Below are the code and all the weights of a small trained network. Each question names an input and a target symbol and asks about switching units off, where a switched-off unit gives its printed mean instead of its output.

import numpy as np


def w(rows, s, z=0):
    codes = np.array(rows[::2]) - 128.0
    scale = np.full(codes.shape[1], s)
    scale[-1] = z or s
    return codes * scale


def f(y):
    return np.maximum(y, 0)


def softmax(a):
    e = np.exp(a - a.max(-1, keepdims=True))
    return e / e.sum(-1, keepdims=True)


def log_softmax(a):
    a = a - a.max(-1, keepdims=True)
    return a - np.log(np.exp(a).sum(-1, keepdims=True))


def net(x, mask):
    ids = ['ΓΔΞΦΩαεζμπ'.index(c) for c in x.split()]
    T = len(ids)
    res = E[ids] + P[:T]
    u = 0
    for l in range(2):
        q, k, v = (res @ M[l].T for M in (Q, K, V))
        z = softmax(np.where(np.tri(T) > 0, q @ k.T / 3**0.5, -1e9)) @ v
        res = res + np.where(mask[u], z, O[l][:, -1]) @ O[l][:, :-1]
        u += 1
        y = f(res @ A[l][:, :-1].T + A[l][:, -1])
        res = res + np.where(mask[u : u + 8], y, B[l][:, -1]) @ B[l][:, :-1]
        u += 8
    return log_softmax(res[-1] @ U[:, :-1].T + U[:, -1])


Q, K, V, O, A, B = {}, {}, {}, {}, {}, {}
E = w([
[98,165,131,73],'Γ',
[150,124,153,118],'Δ',
[157,113,172,108],'Ξ',
[157,112,131,130],'Φ',
[149,122,98,118],'Ω',
[150,140,96,108],'α',
[160,103,113,126],'ε',
[177,90,145,121],'ζ',
[127,166,250,150],'μ',
[133,143,82,112],'π',
],0.023)
P = w([
[187,213,167,120],'0',
[172,162,52,90],'1',
[124,110,15,77],'2',
[93,66,67,96],'3',
[75,99,180,138],'4',
[92,172,180,93],'5',
[80,177,148,78],'6',
[38,176,152,75],'7',
[2,174,195,112],'8',
[26,193,192,93],'9',
],0.008)
Q[0] = w([
[174,94,99,128],'0.h0',
[158,152,106,141],'0.h0',
[155,254,133,141],'0.h0',
],0.011)
K[0] = w([
[255,98,181,58],'0.h0',
[177,215,150,154],'0.h0',
[161,143,196,125],'0.h0',
],0.0069)
V[0] = w([
[122,94,142,97],'0.h0',
[136,96,50,111],'0.h0',
[178,32,132,254],'0.h0',
],0.0086)
O[0] = w([
[113,133,150,57,135],'0.h0',
[134,249,107,114,76],'0.h0',
[50,140,160,158,2],'0.h0',
],0.015,0.0099)
A[0] = w([
[1,108,78,72,210],'0.n0',
[157,170,204,109,242],'0.n1',
[139,151,127,73,48],'0.n2',
[92,106,188,117,114],'0.n3',
[61,79,72,100,79],'0.n4',
[173,128,148,107,85],'0.n5',
[149,133,156,154,252],'0.n6',
[106,140,105,88,28],'0.n7',
],0.0099,0.0016)
B[0] = w([
[133,176,65,219,171],'0.n0',
[164,254,131,125,254],'0.n1',
[106,83,176,224,234],'0.n2',
[115,158,56,165,191],'0.n3',
[109,96,156,200,158],'0.n4',
[41,120,49,72,250],'0.n5',
[78,191,122,32,177],'0.n6',
[57,41,113,134,173],'0.n7',
],0.0054,0.0061)
Q[1] = w([
[189,45,80,2],'1.h0',
[29,156,131,127],'1.h0',
[129,111,209,33],'1.h0',
],0.0075)
K[1] = w([
[30,139,215,196],'1.h0',
[1,7,134,69],'1.h0',
[35,158,151,126],'1.h0',
],0.0058)
V[1] = w([
[255,152,116,143],'1.h0',
[139,153,132,156],'1.h0',
[136,80,119,100],'1.h0',
],0.0092)
O[1] = w([
[103,133,195,144,254],'1.h0',
[255,86,156,187,105],'1.h0',
[187,151,48,49,174],'1.h0',
],0.0087,0.0053)
A[1] = w([
[77,220,181,149,110],'1.n0',
[81,97,254,73,117],'1.n1',
[154,81,87,43,41],'1.n2',
[218,226,115,109,126],'1.n3',
[153,36,121,187,191],'1.n4',
[147,137,151,205,120],'1.n5',
[54,138,75,165,254],'1.n6',
[150,83,32,110,230],'1.n7',
],0.0084,0.0029)
B[1] = w([
[185,38,23,131,165],'1.n0',
[95,109,73,89,225],'1.n1',
[46,227,138,200,254],'1.n2',
[137,192,86,160,225],'1.n3',
[159,79,184,196,164],'1.n4',
[234,170,134,116,133],'1.n5',
[246,76,158,128,146],'1.n6',
[175,131,255,79,250],'1.n7',
],0.0064,0.0065)
U = w([
[222,150,189,115,232],'Γ',
[126,81,69,76,171],'Δ',
[1,116,130,67,148],'Ξ',
[90,124,91,162,71],'Φ',
[92,168,129,207,64],'Ω',
[116,161,123,195,4],'α',
[82,146,91,206,123],'ε',
[108,111,71,148,83],'ζ',
[97,53,168,107,41],'μ',
[126,141,73,181,39],'π',
],0.0096,0.0028)

Each question gives the input, a string of symbols that net reads in full, and the target symbol t.
The units are the heads (3 rows each of Q, K, V and O) and the neurons (one row each of A and B). Each row of codes is followed by its name. A weight is (code - 128) times the scale printed after its matrix; where a second scale follows, it is the last column's (O, A, B and U).
mask holds one flag per unit, layer by layer, with each layer's heads first. A switched-off unit (its flag False) gives its mean, the last column of its rows in O or B, instead of its output. The means were averaged over made-up inputs and are rounded, as every weight is.
A unit's drop is (log p(t) with every unit on - log p(t) with that unit switched off) / (log p(t) with every unit on - log p(t) with every unit switched off).
The circuit of an input: a set's keep is (log p(t) with only the set's units on - log p(t) with every unit switched off) / (log p(t) with every unit on - log p(t) with every unit switched off). Starting from the 12 units with the biggest drops (on a tie, the unit counted first), units are removed one at a time, each time the one whose removal leaves the highest keep (on an exact tie, the one counted first), for as long as the keep stays at least 0.8.
circuit, biggest first: the units of the circuit, biggest drop first
k most important neurons: the k neurons with the biggest drops, biggest first
k most important neurons of layer l: the k neurons of layer l with the biggest drops, biggest first
drop of u: that unit's drop, to one decimal
input μ Γ Ω, target Γ: most important neuron : [1.n7]
input ζ μ Ω Ω, target Γ: 2 most important neurons of layer 1 : [1.n6 1.n7]
input μ Γ Γ π, target Γ: circuit, biggest first : [1.n7 0.h0]
input Φ Γ π, target Γ: 3 most important neurons of layer 1 : [1.n7 1.n6 1.n1]
input Γ Γ ζ ζ μ ζ μ μ, target Ξ: circuit, biggest first : [0.h0 1.n1]
input Γ Γ Γ, target Γ: 3 most important neurons : [1.n7 1.n1 0.n6]
input Γ Γ Φ, target Γ: 2 most important neurons : [1.n7 1.n1]
input Γ Ξ Γ Γ μ Γ Γ α, target Γ: 2 most important neurons : [1.n7 1.n1]
input Ξ μ Γ ε, target Γ: 3 most important neurons of layer 1 : [1.n7 1.n1 1.n4]
input ε Γ μ Γ μ Ξ ζ Ξ Ξ Ξ, target Ξ: 2 most important neurons of layer 1 : [1.n1 1.n7]
input Γ μ μ Γ Ξ Ξ Φ Ξ, target Ξ: drop of 0.h0 : 0.3
input Γ Γ ε, target Γ: drop of 1.n7 : 0.7
input μ μ Ξ Γ Γ μ Φ μ μ, target Ξ: drop of 0.n6 : 0.3
input Γ μ μ α, target Γ: circuit, biggest first : [1.n7]
input ε π Γ, target Γ: drop of 0.n0 : 0.1
